Below is a small trained network, with its code and all its weights. Each question gives an input and a class and asks what happens when units are switched off, that is, made to give their printed mean instead of their output.

import numpy as np


def w(rows, s, z=0):
    codes = np.array(rows[::2]) - 128.0
    scale = np.full(codes.shape[1], s)
    scale[-1] = z or s
    return codes * scale


def norm(h):
    return h / np.sqrt((h * h).mean(-1, keepdims=True) + 1e-5)


def f(y):
    return y / 2 * (1 + np.tanh(0.7978845608 * (y + 0.044715 * y**3)))


def log_softmax(a):
    a = a - a.max(-1, keepdims=True)
    return a - np.log(np.exp(a).sum(-1, keepdims=True))


def net(x, mask):
    res = np.array(x, float).reshape(1, 3) / 4 @ E
    u = 0
    for l in range(3):
        y = f(norm(res) @ A[l][:, :-1].T + A[l][:, -1])
        res = res + np.where(mask[u : u + 9], y, B[l][:, -1]) @ B[l][:, :-1]
        u += 9
    return log_softmax(norm(res)[-1] @ U[:, :-1].T + U[:, -1])


A, B = {}, {}
E = w([
[83,137,85,82,95,252,161,31],'x0',
[163,165,130,38,71,130,159,93],'x1',
[114,254,116,128,98,144,243,170],'x2',
],0.013)
A[0] = w([
[124,152,74,66,78,193,194,102,89],'L0N0',
[74,75,86,107,178,164,125,42,11],'L0N1',
[192,167,141,21,2,108,154,24,42],'L0N2',
[112,119,111,37,85,131,170,96,2],'L0N3',
[100,95,106,131,129,118,74,120,49],'L0N4',
[94,138,95,115,167,87,54,160,74],'L0N5',
[139,112,113,41,132,81,105,122,68],'L0N6',
[206,52,213,101,156,87,12,175,96],'L0N7',
[142,233,177,185,66,14,207,152,91],'L0N8',
],0.009,0.0064)
B[0] = w([
[103,65,33,60,218,32,95,147,217],'L0N0',
[11,221,204,182,115,165,87,145,177],'L0N1',
[186,141,238,32,144,181,246,24,216],'L0N2',
[220,176,95,93,186,136,59,63,151],'L0N3',
[205,88,141,165,2,127,59,75,140],'L0N4',
[179,75,74,115,137,102,121,149,146],'L0N5',
[111,152,164,159,68,128,208,109,138],'L0N6',
[100,51,115,221,76,26,243,57,255],'L0N7',
[55,249,202,172,115,169,153,184,240],'L0N8',
],0.0075,0.0086)
A[1] = w([
[137,146,145,127,82,204,150,172,50],'L1N0',
[149,97,183,92,106,91,117,145,74],'L1N1',
[159,113,96,135,126,137,89,87,32],'L1N2',
[115,106,191,151,87,218,25,102,1],'L1N3',
[170,139,93,11,51,132,170,99,51],'L1N4',
[192,59,142,146,138,73,82,102,2],'L1N5',
[118,74,87,166,165,210,74,104,42],'L1N6',
[173,108,122,146,186,187,50,115,52],'L1N7',
[140,154,126,147,137,122,175,226,67],'L1N8',
],0.012,0.0045)
B[1] = w([
[133,68,107,105,121,44,101,124,146],'L1N0',
[96,164,109,158,147,148,215,85,140],'L1N1',
[103,148,157,141,119,102,198,143,130],'L1N2',
[93,197,210,103,71,90,73,132,208],'L1N3',
[168,126,248,102,215,174,128,63,255],'L1N4',
[156,49,43,135,84,145,157,109,214],'L1N5',
[111,175,69,185,146,60,62,104,207],'L1N6',
[199,169,167,170,138,99,104,151,146],'L1N7',
[192,147,112,125,53,181,72,140,226],'L1N8',
],0.011,0.0057)
A[2] = w([
[117,172,145,110,156,120,145,253,2],'L2N0',
[103,33,137,173,143,173,146,124,131],'L2N1',
[87,172,139,132,134,149,165,143,89],'L2N2',
[134,113,142,70,128,138,130,109,37],'L2N3',
[155,113,113,145,140,123,104,120,59],'L2N4',
[146,148,142,132,141,158,100,119,69],'L2N5',
[162,162,109,23,173,169,123,132,13],'L2N6',
[138,173,116,143,99,110,154,207,97],'L2N7',
[89,114,91,132,169,123,118,112,98],'L2N8',
],0.018,0.0044)
B[2] = w([
[134,56,121,99,83,186,5,148,240],'L2N0',
[141,120,66,74,79,59,72,150,221],'L2N1',
[170,84,105,32,122,122,91,116,209],'L2N2',
[143,157,135,142,172,112,185,162,182],'L2N3',
[158,93,147,127,172,105,124,157,135],'L2N4',
[81,156,126,160,155,94,131,189,149],'L2N5',
[68,95,172,158,228,160,56,166,252],'L2N6',
[214,148,162,115,112,231,94,199,254],'L2N7',
[145,149,79,87,97,137,208,140,160],'L2N8',
],0.012,0.0078)
U = w([
[180,138,147,104,85,210,80,208,218],'0',
[67,175,39,85,136,159,169,123,135],'1',
[138,152,82,202,204,136,127,177,7],'2',
[89,155,195,56,253,199,135,109,173],'3',
[38,194,139,155,102,108,67,104,156],'4',
[152,129,164,191,81,109,201,178,2],'5',
[173,116,202,82,104,119,221,68,70],'6',
[126,38,68,169,87,49,136,137,194],'7',
],0.022,0.0057)

Each question gives the input, the list of numbers given to net, and the class t.
The units are the neurons (one row each of A and B). Each row of codes is followed by its name. A weight is (code - 128) times the scale printed after its matrix; where a second scale follows, it is the last column's (A, B and U).
mask holds one flag per neuron, layer by layer. A switched-off neuron (its flag False) gives its mean, the last column of its row in B, instead of its output. The means were averaged over made-up inputs and are rounded, as every weight is.
A unit's drop is (log p(t) with every unit on - log p(t) with that unit switched off) / (log p(t) with every unit on - log p(t) with every unit switched off).
The circuit of an input: a set's keep is (log p(t) with only the set's units on - log p(t) with every unit switched off) / (log p(t) with every unit on - log p(t) with every unit switched off). Starting from the 12 units with the biggest drops (on a tie, the unit counted first), units are removed one at a time, each time the one whose removal leaves the highest keep (on an exact tie, the one counted first), for as long as the keep stays at least 0.8.
units of the circuit, in order: the units of the circuit, biggest drop first
most important unit: the unit with the biggest drop
top k neurons: the k neurons with the biggest drops, biggest first
k most important neurons of layer l: the k neurons of layer l with the biggest drops, biggest first
drop of u: that unit's drop, to one decimal
input [-5,0,-1], class 7: units of the circuit, in order => (L0N7)
input [5,-2,2], class 1: top 2 neurons => (L0N2; L2N8)
input [-7,1,-1], class 5: units of the circuit, in order => (L0N7; L0N0; L2N0)
input [6,-6,7], class 1: top 3 neurons => (L0N8; L0N2; L1N3)
input [-8,-3,0], class 5: units of the circuit, in order => (L0N7; L0N0)
input [4,-5,-8], class 7: top 4 neurons => (L0N8; L0N7; L1N5; L2N6)
input [-5,3,-1], class 5: top 2 neurons => (L0N7; L0N8)
input [3,-2,-8], class 7: top 3 neurons => (L0N7; L0N8; L1N5)
input [-8,3,-2], class 7: 2 most important neurons of layer 1 => (L1N5; L1N3)
input [6,-2,-1], class 4: top 3 neurons => (L0N1; L0N7; L1N3)
input [-8,-4,0], class 7: 2 most important neurons of layer 0 => (L0N7; L0N1)
input [-5,-3,0], class 7: 3 most important neurons of layer 0 => (L0N7; L0N1; L0N5)
input [-5,8,3], class 3: 2 most important neurons of layer 0 => (L0N2; L0N7)
input [4,-7,-6], class 4: most important unit => L1N3
input [0,2,-2], class 6: drop of L0N2 => 0.2
input [0,8,-4], class 3: drop of L2N6 => 0.2
input [-4,4,-8], class 7: drop of L0N5 => 0.0
